Below is a small trained network, with its code and all its weights. Each question gives an input and a target symbol and asks what happens when units are switched off, that is, made to give their printed mean instead of their output.

import numpy as np


def w(rows, s, z=0):
    codes = np.array(rows[::2]) - 128.0
    scale = np.full(codes.shape[1], s)
    scale[-1] = z or s
    return codes * scale


def f(y):
    return np.maximum(y, 0)


def softmax(a):
    e = np.exp(a - a.max(-1, keepdims=True))
    return e / e.sum(-1, keepdims=True)


def log_softmax(a):
    a = a - a.max(-1, keepdims=True)
    return a - np.log(np.exp(a).sum(-1, keepdims=True))


def net(x, mask):
    ids = ['ΘΛΩαδεζημξπτψ'.index(c) for c in x.split()]
    T = len(ids)
    res = E[ids] + P[:T]
    u = 0
    for l in range(3):
        r = res
        for j in range(3):
            rows = slice(4 * j, 4 * j + 4)
            q, k, v = (r @ M[l][rows].T for M in (Q, K, V))
            z = softmax(np.where(np.tri(T) > 0, q @ k.T / 4**0.5, -1e9)) @ v
            o = O[l][rows]
            res = res + np.where(mask[u + j], z, o[:, -1]) @ o[:, :-1]
        u += 3
        y = f(res @ A[l][:, :-1].T + A[l][:, -1])
        res = res + np.where(mask[u : u + 8], y, B[l][:, -1]) @ B[l][:, :-1]
        u += 8
    return log_softmax(res[-1] @ U[:, :-1].T + U[:, -1])


Q, K, V, O, A, B = {}, {}, {}, {}, {}, {}
E = w([
[98,147,87,176],'Θ',
[90,212,142,181],'Λ',
[178,138,76,119],'Ω',
[131,103,123,122],'α',
[155,155,61,104],'δ',
[88,144,109,152],'ε',
[162,45,114,140],'ζ',
[3,22,104,65],'η',
[170,192,83,174],'μ',
[171,95,209,207],'ξ',
[120,155,86,98],'π',
[112,99,84,107],'τ',
[93,139,103,137],'ψ',
],0.019)
P = w([
[165,125,150,125],'0',
[9,132,116,196],'1',
[190,120,158,105],'2',
[42,112,107,219],'3',
[68,179,199,7],'4',
[77,97,99,245],'5',
[77,180,204,3],'6',
],0.0065)
Q[0] = w([
[194,163,93,157],'0.h1',
[192,182,227,105],'0.h1',
[194,76,102,167],'0.h1',
[94,82,134,168],'0.h1',
[81,155,192,42],'0.h2',
[95,203,101,142],'0.h2',
[191,135,170,175],'0.h2',
[174,149,172,156],'0.h2',
[1,51,204,56],'0.h3',
[41,241,122,52],'0.h3',
[186,135,123,97],'0.h3',
[66,203,135,57],'0.h3',
],0.01)
K[0] = w([
[185,165,129,121],'0.h1',
[112,190,188,160],'0.h1',
[198,80,80,205],'0.h1',
[99,110,111,217],'0.h1',
[112,124,50,215],'0.h2',
[166,130,119,65],'0.h2',
[91,147,59,58],'0.h2',
[156,151,90,169],'0.h2',
[37,20,209,72],'0.h3',
[44,214,149,1],'0.h3',
[145,145,137,109],'0.h3',
[57,152,93,93],'0.h3',
],0.0094)
V[0] = w([
[54,114,118,75],'0.h1',
[122,154,146,99],'0.h1',
[104,161,47,126],'0.h1',
[105,141,144,116],'0.h1',
[122,173,189,38],'0.h2',
[137,148,171,157],'0.h2',
[132,135,47,200],'0.h2',
[124,116,121,180],'0.h2',
[42,196,98,165],'0.h3',
[53,142,110,121],'0.h3',
[253,142,177,115],'0.h3',
[53,137,58,143],'0.h3',
],0.0067)
O[0] = w([
[197,154,63,168,138],'0.h1',
[89,108,97,154,98],'0.h1',
[193,80,187,130,213],'0.h1',
[64,91,145,157,116],'0.h1',
[58,189,165,53,17],'0.h2',
[128,114,96,32,109],'0.h2',
[244,175,111,177,252],'0.h2',
[185,90,99,147,169],'0.h2',
[143,126,88,163,226],'0.h3',
[206,68,117,214,174],'0.h3',
[2,179,95,136,26],'0.h3',
[216,127,60,183,232],'0.h3',
],0.0046,0.0031)
A[0] = w([
[70,2,199,133,169],'0.n1',
[209,185,161,222,148],'0.n2',
[103,172,134,66,7],'0.n3',
[172,253,84,159,96],'0.n4',
[73,92,219,91,70],'0.n5',
[252,117,162,219,132],'0.n6',
[144,31,128,2,115],'0.n7',
[127,55,85,34,83],'0.n8',
],0.0062,0.015)
B[0] = w([
[190,131,162,127,199],'0.n1',
[110,157,127,82,254],'0.n2',
[250,147,147,177,128],'0.n3',
[127,83,95,115,176],'0.n4',
[136,185,75,98,129],'0.n5',
[85,141,146,130,245],'0.n6',
[174,99,104,142,153],'0.n7',
[187,146,115,162,134],'0.n8',
],0.013,0.0072)
Q[1] = w([
[211,196,170,102],'1.h1',
[187,178,150,101],'1.h1',
[184,126,108,8],'1.h1',
[145,227,80,169],'1.h1',
[222,85,70,221],'1.h2',
[129,150,132,85],'1.h2',
[134,188,96,164],'1.h2',
[102,109,75,211],'1.h2',
[77,110,103,80],'1.h3',
[216,123,114,174],'1.h3',
[146,192,187,112],'1.h3',
[65,116,161,129],'1.h3',
],0.011)
K[1] = w([
[231,39,88,177],'1.h1',
[177,130,78,165],'1.h1',
[211,91,115,128],'1.h1',
[159,107,26,129],'1.h1',
[86,82,94,51],'1.h2',
[139,109,150,155],'1.h2',
[124,177,156,131],'1.h2',
[96,131,82,142],'1.h2',
[157,63,77,88],'1.h3',
[98,112,170,120],'1.h3',
[11,57,182,154],'1.h3',
[115,110,50,83],'1.h3',
],0.013)
V[1] = w([
[144,146,67,147],'1.h1',
[150,226,254,59],'1.h1',
[157,201,203,112],'1.h1',
[39,147,128,116],'1.h1',
[194,225,236,160],'1.h2',
[222,214,108,88],'1.h2',
[215,245,240,146],'1.h2',
[81,80,122,121],'1.h2',
[73,45,75,226],'1.h3',
[89,102,189,210],'1.h3',
[242,165,168,254],'1.h3',
[56,17,61,78],'1.h3',
],0.0054)
O[1] = w([
[94,2,191,98,192],'1.h1',
[180,106,88,248,19],'1.h1',
[141,108,211,120,88],'1.h1',
[169,194,97,185,1],'1.h1',
[221,82,155,103,167],'1.h2',
[83,139,158,92,237],'1.h2',
[166,103,146,135,186],'1.h2',
[118,121,229,134,74],'1.h2',
[160,77,132,153,101],'1.h3',
[69,209,129,149,105],'1.h3',
[207,148,170,158,251],'1.h3',
[81,99,93,72,31],'1.h3',
],0.0059,0.0033)
A[1] = w([
[149,132,49,85,181],'1.n1',
[134,169,164,155,134],'1.n2',
[166,75,149,151,1],'1.n3',
[172,24,101,113,42],'1.n4',
[95,114,83,253,106],'1.n5',
[61,114,140,129,140],'1.n6',
[122,168,106,212,161],'1.n7',
[147,74,182,159,174],'1.n8',
],0.012,0.008)
B[1] = w([
[165,139,100,227,254],'1.n1',
[89,189,182,79,166],'1.n2',
[40,148,205,65,164],'1.n3',
[1,126,125,100,209],'1.n4',
[67,70,123,129,172],'1.n5',
[142,144,117,63,137],'1.n6',
[96,105,120,74,197],'1.n7',
[161,124,189,157,238],'1.n8',
],0.0099,0.0069)
Q[2] = w([
[87,75,100,173],'2.h1',
[111,128,115,89],'2.h1',
[155,122,136,126],'2.h1',
[124,91,50,167],'2.h1',
[166,214,184,207],'2.h2',
[179,74,116,14],'2.h2',
[146,117,138,4],'2.h2',
[174,211,199,138],'2.h2',
[178,142,91,127],'2.h3',
[123,117,123,39],'2.h3',
[71,163,116,87],'2.h3',
[205,116,116,58],'2.h3',
],0.013)
K[2] = w([
[112,112,100,151],'2.h1',
[107,135,103,54],'2.h1',
[148,196,87,98],'2.h1',
[96,158,109,145],'2.h1',
[144,236,206,152],'2.h2',
[170,72,114,68],'2.h2',
[138,80,190,80],'2.h2',
[147,209,140,161],'2.h2',
[133,139,137,182],'2.h3',
[83,143,166,108],'2.h3',
[66,123,97,2],'2.h3',
[105,100,217,152],'2.h3',
],0.015)
V[2] = w([
[139,75,137,227],'2.h1',
[171,80,111,77],'2.h1',
[165,112,151,114],'2.h1',
[79,117,142,119],'2.h1',
[156,255,88,90],'2.h2',
[77,130,154,124],'2.h2',
[151,130,117,166],'2.h2',
[120,187,152,116],'2.h2',
[93,222,165,103],'2.h3',
[119,109,144,142],'2.h3',
[120,188,100,154],'2.h3',
[123,171,105,133],'2.h3',
],0.0097)
O[2] = w([
[109,146,175,77,163],'2.h1',
[138,220,71,70,74],'2.h1',
[228,136,131,105,140],'2.h1',
[81,195,128,224,182],'2.h1',
[141,223,92,140,2],'2.h2',
[120,203,134,109,219],'2.h2',
[156,161,138,200,93],'2.h2',
[198,197,166,49,163],'2.h2',
[97,226,105,28,171],'2.h3',
[65,29,255,81,158],'2.h3',
[112,169,153,112,100],'2.h3',
[140,153,220,174,101],'2.h3',
],0.0042,0.0057)
A[2] = w([
[146,219,50,144,48],'2.n1',
[118,198,218,185,19],'2.n2',
[154,122,52,218,53],'2.n3',
[52,151,92,254,1],'2.n4',
[110,146,188,40,55],'2.n5',
[137,63,85,137,13],'2.n6',
[43,92,216,100,96],'2.n7',
[28,140,103,86,39],'2.n8',
],0.008,0.0068)
B[2] = w([
[89,130,120,186,169],'2.n1',
[129,104,59,134,165],'2.n2',
[200,148,79,85,160],'2.n3',
[116,130,120,46,159],'2.n4',
[96,96,60,166,202],'2.n5',
[138,225,134,127,132],'2.n6',
[137,198,119,118,254],'2.n7',
[253,76,114,122,168],'2.n8',
],0.013,0.0098)
U = w([
[30,139,64,126,43],'Θ',
[118,129,153,125,229],'Λ',
[115,65,92,44,123],'Ω',
[107,185,150,202,103],'α',
[170,97,74,131,3],'δ',
[88,27,105,206,248],'ε',
[60,165,177,76,156],'ζ',
[119,170,199,124,224],'η',
[151,111,112,136,126],'μ',
[53,110,132,165,232],'ξ',
[155,106,108,129,115],'π',
[192,108,192,112,217],'τ',
[174,218,150,11,22],'ψ',
],0.012,0.0043)

Each question gives the input, a string of symbols that net reads in full, and the target symbol t.
The units are the heads (4 rows each of Q, K, V and O) and the neurons (one row each of A and B). Each row of codes is followed by its name. A weight is (code - 128) times the scale printed after its matrix; where a second scale follows, it is the last column's (O, A, B and U).
mask holds one flag per unit, layer by layer, with each layer's heads first. A switched-off unit (its flag False) gives its mean, the last column of its rows in O or B, instead of its output. The means were averaged over made-up inputs and are rounded, as every weight is.
A unit's drop is (log p(t) with every unit on - log p(t) with that unit switched off) / (log p(t) with every unit on - log p(t) with every unit switched off).
top k neurons: the k neurons with the biggest drops, biggest first
top k neurons in layer l: the k neurons of layer l with the biggest drops, biggest first
heads that matter: for each layer, one digit per head in row order, 1 if its drop is at least 0.15 and else 0, layers parted by /
input α μ ξ η, target ζ: top 4 neurons : 2.n7, 0.n1, 1.n8, 1.n4
input ξ Λ ψ μ η Θ π, target Ω: heads that matter : 111 / 100 / 011
input π ε Θ η ψ, target Ω: top 3 neurons in layer 0 : 0.n2, 0.n1, 0.n7
input α Θ δ, target δ: heads that matter : 000 / 000 / 010
input α ψ η τ ε, target Ω: top 3 neurons : 0.n7, 0.n1, 1.n3
input τ ψ η δ Ω, target Ω: top 4 neurons : 0.n1, 0.n7, 1.n4, 1.n3
input ζ Θ ψ α η Λ Λ, target Ω: top 2 neurons in layer 2 : 2.n5, 2.n8
input π τ δ Λ α ξ, target α: heads that matter : 000 / 001 / 000
input μ δ μ μ, target Θ: heads that matter : 001 / 000 / 010
input ψ α ξ μ α μ Θ, target ψ: top 4 neurons : 0.n4, 1.n4, 1.n5, 2.n5
input μ π μ, target α: heads that matter : 100 / 000 / 011
input Ω α ξ, target ψ: top 2 neurons in layer 0 : 0.n1, 0.n5
input μ ξ Θ π Θ, target ψ: top 2 neurons : 1.n4, 1.n2
input η α μ μ Ω, target Ω: heads that matter : 001 / 100 / 011
input δ δ Λ, target Θ: top neuron in layer 1 : 1.n1
input ε η α, target Ω: top 4 neurons : 0.n1, 1.n3, 1.n4, 0.n2
input τ μ μ τ η μ π, target Ω: top 3 neurons in layer 0 : 0.n7, 0.n1, 0.n8
input η ζ α, target Ω: heads that matter : 001 / 100 / 011
input η ψ η η Ω α, target τ: top 4 neurons in layer 0 : 0.n1, 0.n4, 0.n8, 0.n6
input η μ η ε μ, target Ω: heads that matter : 001 / 100 / 011
input ξ μ ζ, target ψ: top 2 neurons : 0.n1, 1.n2
input μ Ω η τ Λ, target Ω: top 2 neurons : 0.n2, 0.n7
input ξ ψ ζ, target ψ: top 3 neurons in layer 0 : 0.n1, 0.n4, 0.n6
input μ α Ω α μ Θ α, target τ: heads that matter : 000 / 000 / 000
input η Θ α α Ω ζ ξ, target ψ: top neuron : 2.n7
input μ α ζ Λ ξ ξ, target α: top 4 neurons : 2.n5, 1.n2, 2.n2, 2.n7
input α μ Θ Θ μ, target α: top 4 neurons : 2.n1, 1.n1, 1.n4, 0.n2
input ξ η η η ψ, target Ω: top 3 neurons in layer 1 : 1.n8, 1.n3, 1.n6
input τ μ α Θ, target Ω: top neuron in layer 2 : 2.n8
input ε ζ ζ μ μ ξ ψ, target ψ: top 2 neurons : 1.n2, 0.n1
